Below is a small trained network, with its code and all its weights. Each question gives an input and a class and asks what happens when units are switched off, that is, made to give their printed mean instead of their output.

import numpy as np


def w(rows, s, z=0):
    codes = np.array(rows[::2]) - 128.0
    scale = np.full(codes.shape[1], s)
    scale[-1] = z or s
    return codes * scale


def norm(h):
    return h / np.sqrt((h * h).mean(-1, keepdims=True) + 1e-5)


def f(y):
    return y / 2 * (1 + np.tanh(0.7978845608 * (y + 0.044715 * y**3)))


def log_softmax(a):
    a = a - a.max(-1, keepdims=True)
    return a - np.log(np.exp(a).sum(-1, keepdims=True))


def net(x, mask):
    res = np.array(x, float).reshape(1, 3) / 4 @ E
    u = 0
    for l in range(2):
        y = f(norm(res) @ A[l][:, :-1].T + A[l][:, -1])
        res = res + np.where(mask[u : u + 12], y, B[l][:, -1]) @ B[l][:, :-1]
        u += 12
    return log_softmax(norm(res)[-1] @ U[:, :-1].T + U[:, -1])


A, B = {}, {}
E = w([
[182,193,65],'x0',
[89,5,12],'x1',
[19,222,128],'x2',
],0.0034)
A[0] = w([
[87,104,149,4],'L0N0',
[94,62,166,59],'L0N1',
[8,95,174,113],'L0N2',
[127,107,128,120],'L0N3',
[77,50,71,61],'L0N4',
[88,86,168,37],'L0N5',
[111,80,208,83],'L0N6',
[154,80,145,48],'L0N7',
[34,82,44,19],'L0N8',
[152,165,65,31],'L0N9',
[95,182,73,89],'L0N10',
[49,192,141,40],'L0N11',
],0.014,0.0032)
B[0] = w([
[161,139,114,126],'L0N0',
[143,148,105,172],'L0N1',
[147,163,35,237],'L0N2',
[118,138,89,133],'L0N3',
[96,177,150,244],'L0N4',
[235,172,77,149],'L0N5',
[166,191,131,186],'L0N6',
[179,95,88,146],'L0N7',
[85,122,210,254],'L0N8',
[201,254,82,148],'L0N9',
[146,106,22,178],'L0N10',
[52,29,104,204],'L0N11',
],0.0087,0.0054)
A[1] = w([
[45,105,228,49],'L1N0',
[193,87,205,115],'L1N1',
[186,172,185,120],'L1N2',
[130,165,117,197],'L1N3',
[149,61,64,51],'L1N4',
[121,81,230,53],'L1N5',
[179,78,83,150],'L1N6',
[71,165,217,201],'L1N7',
[133,50,100,176],'L1N8',
[138,102,153,3],'L1N9',
[190,221,2,94],'L1N10',
[250,82,113,110],'L1N11',
],0.012,0.0031)
B[1] = w([
[138,193,207,170],'L1N0',
[130,136,71,168],'L1N1',
[59,121,156,184],'L1N2',
[123,137,180,171],'L1N3',
[144,183,203,150],'L1N4',
[120,159,118,148],'L1N5',
[54,124,119,156],'L1N6',
[117,153,254,201],'L1N7',
[5,165,180,156],'L1N8',
[155,159,48,112],'L1N9',
[195,188,140,254],'L1N10',
[34,97,54,187],'L1N11',
],0.0068,0.0072)
U = w([
[52,163,254,161],'0',
[38,81,26,210],'1',
[208,221,60,169],'2',
[112,163,133,134],'3',
[209,20,135,17],'4',
[207,20,144,7],'5',
[203,57,157,1],'6',
],0.013,0.0072)

Each question gives the input, the list of numbers given to net, and the class t.
The units are the neurons (one row each of A and B). Each row of codes is followed by its name. A weight is (code - 128) times the scale printed after its matrix; where a second scale follows, it is the last column's (A, B and U).
mask holds one flag per neuron, layer by layer. A switched-off neuron (its flag False) gives its mean, the last column of its row in B, instead of its output. The means were averaged over made-up inputs and are rounded, as every weight is.
A unit's drop is (log p(t) with every unit on - log p(t) with that unit switched off) / (log p(t) with every unit on - log p(t) with every unit switched off).
The circuit of an input: a set's keep is (log p(t) with only the set's units on - log p(t) with every unit switched off) / (log p(t) with every unit on - log p(t) with every unit switched off). Starting from the 12 units with the biggest drops (on a tie, the unit counted first), units are removed one at a time, each time the one whose removal leaves the highest keep (on an exact tie, the one counted first), for as long as the keep stays at least 0.8.
units of the circuit, in order: the units of the circuit, biggest drop first
most important unit: the unit with the biggest drop
k most important neurons: the k neurons with the biggest drops, biggest first
k most important neurons of layer l: the k neurons of layer l with the biggest drops, biggest first
drop of u: that unit's drop, to one decimal
input [-4,3,5], class 1: units of the circuit, in order => L0N2; L0N11
input [6,6,2], class 0: 3 most important neurons => L0N8; L0N2; L0N5
input [2,-2,4], class 1: 4 most important neurons => L0N11; L0N10; L0N8; L1N7
input [-6,8,1], class 0: units of the circuit, in order => L0N8
input [-6,-5,4], class 2: units of the circuit, in order => L0N8; L0N2
input [-5,6,-6], class 0: 2 most important neurons of layer 0 => L0N9; L0N4
input [-8,3,-7], class 2: 2 most important neurons of layer 1 => L1N10; L1N4
input [-7,2,6], class 2: 2 most important neurons of layer 0 => L0N2; L0N5
input [6,6,-6], class 0: 3 most important neurons => L0N2; L0N6; L1N4
input [-5,-1,-7], class 1: 2 most important neurons => L1N11; L0N2
input [-7,-7,-8], class 1: 2 most important neurons of layer 1 => L1N11; L1N10
input [-7,0,6], class 2: 3 most important neurons of layer 0 => L0N2; L0N5; L0N6
input [-8,-6,-4], class 2: 2 most important neurons of layer 0 => L0N6; L0N8
input [-8,-2,6], class 2: 4 most important neurons => L0N2; L0N5; L1N10; L0N6
input [-7,-4,-8], class 1: most important unit => L1N11
input [-8,-7,1], class 2: 2 most important neurons of layer 1 => L1N10; L1N8
input [-6,-5,0], class 2: 2 most important neurons => L0N8; L0N2
input [-6,7,-1], class 0: 3 most important neurons of layer 0 => L0N8; L0N10; L0N4
input [-3,3,7], class 1: 3 most important neurons of layer 0 => L0N2; L0N11; L0N10
input [-3,6,0], class 0: most important neuron of layer 0 => L0N8
input [5,7,-6], class 0: 2 most important neurons of layer 0 => L0N4; L0N5
input [-2,0,5], class 1: 2 most important neurons => L0N11; L0N2
input [3,6,3], class 0: drop of L0N8 => 1.8
input [-2,0,-5], class 1: drop of L0N0 => 0.0
input [4,1,1], class 2: drop of L0N9 => 0.1
